Below is a small trained network, with its code and all its weights. Each question gives an input and a class and asks what happens when units are switched off, that is, made to give their printed mean instead of their output.

import numpy as np


def w(rows, s, z=0):
    codes = np.array(rows[::2]) - 128.0
    scale = np.full(codes.shape[1], s)
    scale[-1] = z or s
    return codes * scale


def f(y):
    return np.maximum(y, 0)


def log_softmax(a):
    a = a - a.max(-1, keepdims=True)
    return a - np.log(np.exp(a).sum(-1, keepdims=True))


def net(x, mask):
    res = np.array(x, float).reshape(1, 6) / 4 @ E
    y = f(res @ A[0][:, :-1].T + A[0][:, -1])
    res = res + np.where(mask, y, B[0][:, -1]) @ B[0][:, :-1]
    return log_softmax(res[-1] @ U[:, :-1].T + U[:, -1])


A, B = {}, {}
E = w([
[98,147,156,137,121],'x0',
[90,155,97,119,48],'x1',
[154,64,91,88,38],'x2',
[137,119,140,56,82],'x3',
[50,45,91,157,139],'x4',
[166,189,129,255,114],'x5',
],0.0076)
A[0] = w([
[183,135,177,67,100,93],'n1',
[106,136,96,206,98,152],'n2',
[96,180,118,88,117,128],'n3',
[158,150,173,120,57,129],'n4',
[115,104,121,137,78,108],'n5',
[89,180,93,167,106,166],'n6',
[154,152,150,108,79,112],'n7',
[115,55,133,134,154,176],'n8',
[106,118,127,122,88,123],'n9',
[162,145,178,157,173,183],'n10',
[156,132,142,140,84,139],'n11',
[187,98,96,112,183,226],'n12',
[158,88,82,132,153,109],'n13',
[149,110,164,169,169,190],'n14',
[58,150,101,119,187,213],'n15',
[161,152,133,137,160,206],'n16',
[147,114,171,47,116,116],'n17',
[111,130,155,155,29,93],'n18',
[113,11,64,42,40,254],'n19',
],0.011,0.0057)
B[0] = w([
[194,141,51,186,120,151],'n1',
[198,108,122,204,50,169],'n2',
[71,157,135,95,167,143],'n3',
[177,212,74,148,139,152],'n4',
[162,206,136,166,107,149],'n5',
[170,99,145,148,70,162],'n6',
[162,161,58,164,184,144],'n7',
[102,113,190,97,153,170],'n8',
[145,160,138,187,139,147],'n9',
[180,167,178,146,57,168],'n10',
[149,199,89,163,177,146],'n11',
[117,98,225,143,130,174],'n12',
[132,107,134,126,132,145],'n13',
[167,84,195,155,114,166],'n14',
[104,106,254,33,151,175],'n15',
[180,96,181,156,97,163],'n16',
[125,188,124,228,135,161],'n17',
[179,154,95,133,126,156],'n18',
[117,143,165,165,168,254],'n19',
],0.0064,0.015)
U = w([
[150,66,205,140,112,197],'0',
[169,222,45,200,168,104],'1',
[2,105,168,26,251,199],'2',
[93,81,51,44,157,2],'3',
],0.0086,0.0054)

Each question gives the input, the list of numbers given to net, and the class t.
The units are the neurons (one row each of A and B). Each row of codes is followed by its name. A weight is (code - 128) times the scale printed after its matrix; where a second scale follows, it is the last column's (A, B and U).
mask holds one flag per neuron, in row order. A switched-off neuron (its flag False) gives its mean, the last column of its row in B, instead of its output. The means were averaged over made-up inputs and are rounded, as every weight is.
A unit's drop is (log p(t) with every unit on - log p(t) with that unit switched off) / (log p(t) with every unit on - log p(t) with every unit switched off).
The circuit of an input: a set's keep is (log p(t) with only the set's units on - log p(t) with every unit switched off) / (log p(t) with every unit on - log p(t) with every unit switched off). Starting from the 12 units with the biggest drops (on a tie, the unit counted first), units are removed one at a time, each time the one whose removal leaves the highest keep (on an exact tie, the one counted first), for as long as the keep stays at least 0.8.
circuit, biggest first: the units of the circuit, biggest drop first
top k neurons: the k neurons with the biggest drops, biggest first
drop when u is switched off: that unit's drop, to one decimal
input [-6,-7,5,4,3,-8], class 2: circuit, biggest first -> n2, n8
input [0,-6,1,5,1,-4], class 2: circuit, biggest first -> n2, n10
input [-2,8,-5,-8,-7,2], class 0: circuit, biggest first -> n6, n16
input [5,8,-7,-1,6,8], class 0: circuit, biggest first -> n15, n6
input [4,2,-3,-2,6,-1], class 2: circuit, biggest first -> n15, n10
input [2,-4,0,-1,4,-2], class 2: top neuron -> n2
input [0,5,1,4,0,-6], class 1: top 2 neurons -> n17, n1
input [1,1,-1,-4,-4,-4], class 2: top 2 neurons -> n2, n6
input [-4,7,7,-6,-1,-3], class 1: drop when n14 is switched off -> 0.0
input [-4,1,-8,6,1,-2], class 2: drop when n2 is switched off -> 0.2
input [-8,8,-5,-7,-6,2], class 0: drop when n6 is switched off -> 0.3
input [-1,-2,-1,-7,0,8], class 0: drop when n14 is switched off -> 0.1
